Small tables with named rows and columns. After each table, cells are looked up by row and column.

dedezi =
,tuvegut,supob,vuru,fef,fetu,tibep
fotiref,-1916,-373,-5867,3302,707,-1049
pez,3446,2540,-3308,-2465,6128,-1701
pil,-596,1410,-2406,2246,6072,-3817
rapa,3376,1593,509,-506,-2945,5137
les,-104,3331,-793,3563,-4064,3877
dugif,1802,2315,1106,5793,4033,949
fuz,-1533,-272,939,-4137,-3145,-908
gurunuf,-549,2245,-930,4139,6115,-3455
vigag,4019,-2325,4382,970,3470,2793
mopakev,-784,-1391,4184,6289,2873,-136

gurunuf, supob -> 2245
vigag, vuru -> 4382
les, tibep -> 3877
gurunuf, fef -> 4139
pez, fetu -> 6128
fotiref, fetu -> 707
rapa, fef -> -506
fuz, tuvegut -> -1533

bir:
cols = sol, zaga, kasek, visegu, tun
lat: [117, 132, 85, 127, 108]
punini: [114, 225, 149, 136, 184]
fur: [116, 158, 124, 123, 138]
saf: [125, 141, 158, 123, 149]
gurikiz: [145, 72, 23, 160, 61]
govos: [142, 100, 41, 160, 82]
zek: [136, 105, 121, 135, 119]
votobu: [135, 109, 123, 134, 121]
mer: [139, 112, 95, 147, 112]
dipo: [106, 209, 178, 114, 185]
bovodek: [129, 151, 138, 136, 147]

zaga of gurikiz = 72
sol of votobu = 135
tun of gurikiz = 61
tun of govos = 82
sol of punini = 114
sol of fur = 116
zaga of govos = 100
kasek of fur = 124
zaga of dipo = 209
visegu of mer = 147
zaga of zek = 105
tun of saf = 149
visegu of votobu = 134
Row with the largest kasek: dipo

fetifo:
|  | zitedon | tezor | mut | mab | pidilam | vub | sodivel |
|---|---|---|---|---|---|---|---|
| zef | 65.8 | 49.3 | 70.2 | 38.6 | 65.8 | 69.5 | 27.4 |
| zezera | 80.6 | 33.3 | 73.3 | 48.3 | 80.0 | 68.5 | 24.9 |
| zifig | 44.7 | 78.4 | 68.0 | 11.1 | 45.1 | 69.7 | 30.7 |

sodivel of zezera is 24.9
tezor of zezera is 33.3
tezor of zifig is 78.4
vub of zef is 69.5
vub of zifig is 69.7
mut of zifig is 68.0
pidilam of zifig is 45.1
pidilam of zezera is 80.0
mab of zifig is 11.1
mut of zezera is 73.3
mut of zef is 70.2
tezor of zef is 49.3
mab of zef is 38.6

bapeve
            riv  sunagal  veledes     dof  bigaki
putus    -59282    46590    27083   14180  -72031
vebadar  -28868   -16237   -54206  -28814   20376
vevoda   -86394   -16467   -57660  -21164   11273
kap      -28509    20577     7536     149  -41046
nel       48929    69016   -19139  -25455  -21597
bobi     -89660   -50225   -67755  -25139   30619
niz       -1708   -51133    74347   28197  -61972
lasub    -80640    60472   -25741   -7595  -40137

putus, veledes => 27083
niz, dof => 28197
nel, dof => -25455
niz, veledes => 74347
niz, riv => -1708
vebadar, sunagal => -16237
bobi, veledes => -67755
putus, riv => -59282
vebadar, dof => -28814
nel, veledes => -19139
lasub, bigaki => -40137
lasub, dof => -7595
vevoda, veledes => -57660
nel, sunagal => 69016
bobi, riv => -89660
vevoda, sunagal => -16467
lasub, sunagal => 60472
lasub, riv => -80640
vebadar, veledes => -54206
Which row has the largest dof? niz

tamazof
fields: bup, damota, bomo, vitel, dodop, kikapa, vis
vonani: [216, 209, 15, 10, 216, 14, 10]
milur: [216, 215, 19, 10, 219, 18, 8]
bonip: [163, 158, 71, 69, 147, 82, 86]
kanome: [163, 166, 84, 79, 147, 82, 86]
zalimi: [216, 207, 17, 10, 213, 14, 7]
sabofe: [217, 208, 15, 15, 215, 18, 11]
lisubu: [219, 209, 14, 10, 216, 15, 9]
funoki: [220, 208, 14, 13, 218, 14, 8]
vezibid: [163, 156, 68, 70, 152, 81, 86]
fatuze: [217, 208, 16, 11, 211, 15, 9]
tabalud: [219, 210, 15, 10, 218, 15, 8]
lof: [171, 156, 62, 64, 160, 72, 76]
gel: [215, 209, 15, 7, 219, 17, 11]

lisubu, kikapa: 15
gel, bomo: 15
sabofe, dodop: 215
bonip, dodop: 147
tabalud, kikapa: 15
fatuze, vitel: 11
zalimi, vis: 7
lof, vitel: 64
bonip, kikapa: 82
milur, bup: 216
milur, dodop: 219
funoki, vitel: 13
fatuze, bomo: 16
tabalud, damota: 210
vezibid, bomo: 68
tabalud, dodop: 218
funoki, dodop: 218
funoki, damota: 208
Which row has the largest damota? milur

